Below are the code and all the weights of a small trained network. Each question names an input and a class and asks about switching units off, where a switched-off unit gives its printed mean instead of its output.

import numpy as np


def w(rows, s, z=0):
    codes = np.array(rows[::2]) - 128.0
    scale = np.full(codes.shape[1], s)
    scale[-1] = z or s
    return codes * scale


def f(y):
    return y / 2 * (1 + np.tanh(0.7978845608 * (y + 0.044715 * y**3)))


def log_softmax(a):
    a = a - a.max(-1, keepdims=True)
    return a - np.log(np.exp(a).sum(-1, keepdims=True))


def net(x, mask):
    res = np.array(x, float).reshape(1, 5) / 4 @ E
    y = f(res @ A[0][:, :-1].T + A[0][:, -1])
    res = res + np.where(mask, y, B[0][:, -1]) @ B[0][:, :-1]
    return log_softmax(res[-1] @ U[:, :-1].T + U[:, -1])


A, B = {}, {}
E = w([
[128,128,128],'x0',
[5,140,103],'x1',
[128,128,128],'x2',
[152,163,37],'x3',
[143,201,173],'x4',
],0.011)
A[0] = w([
[116,103,172,129],'neuron 0',
[130,136,119,126],'neuron 1',
[31,165,104,133],'neuron 2',
[140,152,95,79],'neuron 3',
[149,185,29,99],'neuron 4',
[135,189,138,49],'neuron 5',
[130,242,162,38],'neuron 6',
[130,76,114,3],'neuron 7',
[115,125,170,57],'neuron 8',
[124,120,132,92],'neuron 9',
[138,161,111,12],'neuron 10',
[124,8,91,6],'neuron 11',
[108,157,152,17],'neuron 12',
[86,133,119,111],'neuron 13',
[149,97,164,137],'neuron 14',
[212,118,143,147],'neuron 15',
[132,195,159,27],'neuron 16',
[92,90,192,108],'neuron 17',
[100,129,121,101],'neuron 18',
[130,137,115,119],'neuron 19',
[115,136,121,137],'neuron 20',
[106,147,137,77],'neuron 21',
[125,81,209,80],'neuron 22',
[165,104,136,127],'neuron 23',
[133,190,155,55],'neuron 24',
[156,123,129,123],'neuron 25',
[118,106,163,83],'neuron 26',
[93,139,121,108],'neuron 27',
[190,92,132,101],'neuron 28',
[136,63,70,78],'neuron 29',
[196,127,110,108],'neuron 30',
[105,112,166,71],'neuron 31',
[130,150,139,57],'neuron 32',
[132,135,100,72],'neuron 33',
[149,176,70,76],'neuron 34',
],0.019,0.0019)
B[0] = w([
[179,141,116,172],'neuron 0',
[136,128,125,132],'neuron 1',
[17,156,45,251],'neuron 2',
[162,133,119,159],'neuron 3',
[254,159,113,247],'neuron 4',
[133,106,167,164],'neuron 5',
[123,72,227,212],'neuron 6',
[122,114,173,150],'neuron 7',
[165,125,118,156],'neuron 8',
[132,127,132,127],'neuron 9',
[150,128,135,144],'neuron 10',
[124,68,253,211],'neuron 11',
[128,128,136,146],'neuron 12',
[77,146,103,170],'neuron 13',
[131,156,103,171],'neuron 14',
[32,141,67,232],'neuron 15',
[113,80,176,173],'neuron 16',
[200,164,113,205],'neuron 17',
[100,126,106,149],'neuron 18',
[139,128,125,134],'neuron 19',
[124,139,123,137],'neuron 20',
[116,132,126,142],'neuron 21',
[223,144,104,212],'neuron 22',
[88,142,109,169],'neuron 23',
[115,92,175,170],'neuron 24',
[102,132,105,151],'neuron 25',
[168,133,121,157],'neuron 26',
[92,127,93,160],'neuron 27',
[55,142,89,201],'neuron 28',
[142,89,187,192],'neuron 29',
[74,152,83,203],'neuron 30',
[154,147,115,162],'neuron 31',
[120,116,135,132],'neuron 32',
[150,129,128,143],'neuron 33',
[207,149,120,201],'neuron 34',
],0.034,0.011)
U = w([
[59,135,103,254],'0',
[226,147,126,72],'1',
[105,39,254,39],'2',
],0.0097,0.0014)

Each question gives the input, the list of numbers given to net, and the class t.
The units are the neurons (one row each of A and B). Each row of codes is followed by its name. A weight is (code - 128) times the scale printed after its matrix; where a second scale follows, it is the last column's (A, B and U).
mask holds one flag per neuron, in row order. A switched-off neuron (its flag False) gives its mean, the last column of its row in B, instead of its output. The means were averaged over made-up inputs and are rounded, as every weight is.
A unit's drop is (log p(t) with every unit on - log p(t) with that unit switched off) / (log p(t) with every unit on - log p(t) with every unit switched off).
The circuit of an input: a set's keep is (log p(t) with only the set's units on - log p(t) with every unit switched off) / (log p(t) with every unit on - log p(t) with every unit switched off). Starting from the 12 units with the biggest drops (on a tie, the unit counted first), units are removed one at a time, each time the one whose removal leaves the highest keep (on an exact tie, the one counted first), for as long as the keep stays at least 0.8.
units of the circuit, in order: the units of the circuit, biggest drop first
k most important neurons: the k neurons with the biggest drops, biggest first
drop when u is switched off: that unit's drop, to one decimal
input [-6,-7,5,7,0], class 0: units of the circuit, in order : (neuron 15)
input [2,-5,-3,-5,-5], class 0: 2 most important neurons : (neuron 4; neuron 15)
input [-7,3,7,4,3], class 1: 2 most important neurons : (neuron 4; neuron 15)
input [-3,-7,-3,7,-5], class 0: 4 most important neurons : (neuron 15; neuron 28; neuron 30; neuron 22)
input [6,5,3,6,7], class 2: 2 most important neurons : (neuron 6; neuron 16)
input [-6,-7,2,3,-8], class 2: 3 most important neurons : (neuron 11; neuron 29; neuron 2)
input [-1,-7,-8,-7,8], class 2: 2 most important neurons : (neuron 6; neuron 2)
input [7,-4,2,-4,-1], class 0: 2 most important neurons : (neuron 4; neuron 15)
input [3,5,-2,6,-1], class 1: 4 most important neurons : (neuron 4; neuron 15; neuron 34; neuron 28)
input [7,1,-4,-8,-7], class 1: 2 most important neurons : (neuron 22; neuron 17)
input [2,1,7,-4,5], class 2: 2 most important neurons : (neuron 4; neuron 6)
input [-2,6,7,5,-8], class 2: 2 most important neurons : (neuron 11; neuron 29)
input [-4,-6,8,-5,-5], class 0: drop when neuron 4 is switched off : 0.3
input [-1,-4,1,-3,6], class 2: units of the circuit, in order : (neuron 6)
input [-2,-3,8,1,-3], class 0: drop when neuron 6 is switched off : 1.7
input [-8,-8,-2,-5,1], class 0: drop when neuron 21 is switched off : 0.0
